Here is a tiny trained network, its code and every weight. The questions are about switching its units off for an input and a class, where a switched-off unit gives its printed mean instead of its output.

import numpy as np


def w(rows, s, z=0):
    codes = np.array(rows[::2]) - 128.0
    scale = np.full(codes.shape[1], s)
    scale[-1] = z or s
    return codes * scale


def f(y):
    return y / 2 * (1 + np.tanh(0.7978845608 * (y + 0.044715 * y**3)))


def log_softmax(a):
    a = a - a.max(-1, keepdims=True)
    return a - np.log(np.exp(a).sum(-1, keepdims=True))


def net(x, mask):
    res = np.array(x, float).reshape(1, 5) / 4 @ E
    y = f(res @ A[0][:, :-1].T + A[0][:, -1])
    res = res + np.where(mask, y, B[0][:, -1]) @ B[0][:, :-1]
    return log_softmax(res[-1] @ U[:, :-1].T + U[:, -1])


A, B = {}, {}
E = w([
[128,127,126],'x0',
[125,127,128],'x1',
[253,194,237],'x2',
[2,170,226],'x3',
[148,13,182],'x4',
],0.0097)
A[0] = w([
[114,195,102,32],'neuron 0',
[117,70,175,130],'neuron 1',
[181,139,172,193],'neuron 2',
[140,74,153,68],'neuron 3',
[248,155,150,87],'neuron 4',
[176,119,88,54],'neuron 5',
[139,153,177,136],'neuron 6',
[86,89,53,189],'neuron 7',
[116,83,107,95],'neuron 8',
[139,226,100,149],'neuron 9',
[134,186,114,2],'neuron 10',
[194,96,106,38],'neuron 11',
[116,133,188,94],'neuron 12',
],0.017,0.004)
B[0] = w([
[135,124,55,169],'neuron 0',
[127,180,11,172],'neuron 1',
[100,91,80,208],'neuron 2',
[228,180,8,157],'neuron 3',
[96,86,116,254],'neuron 4',
[35,179,224,176],'neuron 5',
[108,92,137,176],'neuron 6',
[102,89,98,217],'neuron 7',
[89,136,143,157],'neuron 8',
[150,120,73,207],'neuron 9',
[105,125,77,154],'neuron 10',
[65,187,106,187],'neuron 11',
[51,132,109,169],'neuron 12',
],0.012,0.016)
U = w([
[141,146,43,56],'0',
[104,90,113,251],'1',
[79,4,108,12],'2',
[45,196,136,96],'3',
[116,94,105,238],'4',
[156,77,137,157],'5',
[199,145,196,46],'6',
[201,172,234,36],'7',
],0.012)

Each question gives the input, the list of numbers given to net, and the class t.
The units are the neurons (one row each of A and B). Each row of codes is followed by its name. A weight is (code - 128) times the scale printed after its matrix; where a second scale follows, it is the last column's (A, B and U).
mask holds one flag per neuron, in row order. A switched-off neuron (its flag False) gives its mean, the last column of its row in B, instead of its output. The means were averaged over made-up inputs and are rounded, as every weight is.
A unit's drop is (log p(t) with every unit on - log p(t) with that unit switched off) / (log p(t) with every unit on - log p(t) with every unit switched off).
The circuit of an input: a set's keep is (log p(t) with only the set's units on - log p(t) with every unit switched off) / (log p(t) with every unit on - log p(t) with every unit switched off). Starting from the 12 units with the biggest drops (on a tie, the unit counted first), units are removed one at a time, each time the one whose removal leaves the highest keep (on an exact tie, the one counted first), for as long as the keep stays at least 0.8.
circuit, biggest first: the units of the circuit, biggest drop first
top k neurons: the k neurons with the biggest drops, biggest first
drop when u is switched off: that unit's drop, to one decimal
input [5,8,6,-8,-5], class 1: top neuron -> [neuron 4]
input [6,4,7,4,4], class 2: circuit, biggest first -> [neuron 2; neuron 6]
input [2,5,-3,-8,0], class 3: circuit, biggest first -> [neuron 5; neuron 11]
input [-2,-4,1,5,5], class 0: top 3 neurons -> [neuron 1; neuron 5; neuron 3]
input [-1,0,7,-8,0], class 3: top 3 neurons -> [neuron 11; neuron 5; neuron 7]
input [-6,6,8,-5,8], class 0: top 2 neurons -> [neuron 3; neuron 1]
input [-6,6,1,7,5], class 3: circuit, biggest first -> [neuron 12; neuron 4]
input [4,4,5,-2,-4], class 2: circuit, biggest first -> [neuron 4; neuron 3]
input [-5,5,8,-2,0], class 2: top 2 neurons -> [neuron 4; neuron 2]
input [0,3,-4,6,-7], class 0: circuit, biggest first -> [neuron 0; neuron 5]
input [0,-7,5,6,-5], class 1: circuit, biggest first -> [neuron 11; neuron 5]
input [-4,-6,7,2,4], class 2: top 3 neurons -> [neuron 4; neuron 2; neuron 6]
input [5,6,-4,6,8], class 0: top 2 neurons -> [neuron 1; neuron 3]
input [7,-4,1,-3,8], class 0: circuit, biggest first -> [neuron 3]
input [2,5,6,-5,2], class 2: top 3 neurons -> [neuron 4; neuron 2; neuron 1]
input [-1,5,5,5,6], class 0: top 3 neurons -> [neuron 1; neuron 3; neuron 5]
input [-7,1,-3,6,8], class 0: top 2 neurons -> [neuron 1; neuron 3]
input [-2,-5,-2,-7,6], class 3: top 2 neurons -> [neuron 5; neuron 11]
input [7,-2,2,1,-8], class 0: drop when neuron 9 is switched off -> 0.1
input [7,-5,6,2,7], class 0: circuit, biggest first -> [neuron 1]
input [4,-6,-2,-3,7], class 0: drop when neuron 4 is switched off -> 0.0
input [5,3,6,-4,-5], class 2: drop when neuron 2 is switched off -> 0.2
input [3,8,3,-3,8], class 0: top 2 neurons -> [neuron 3; neuron 1]
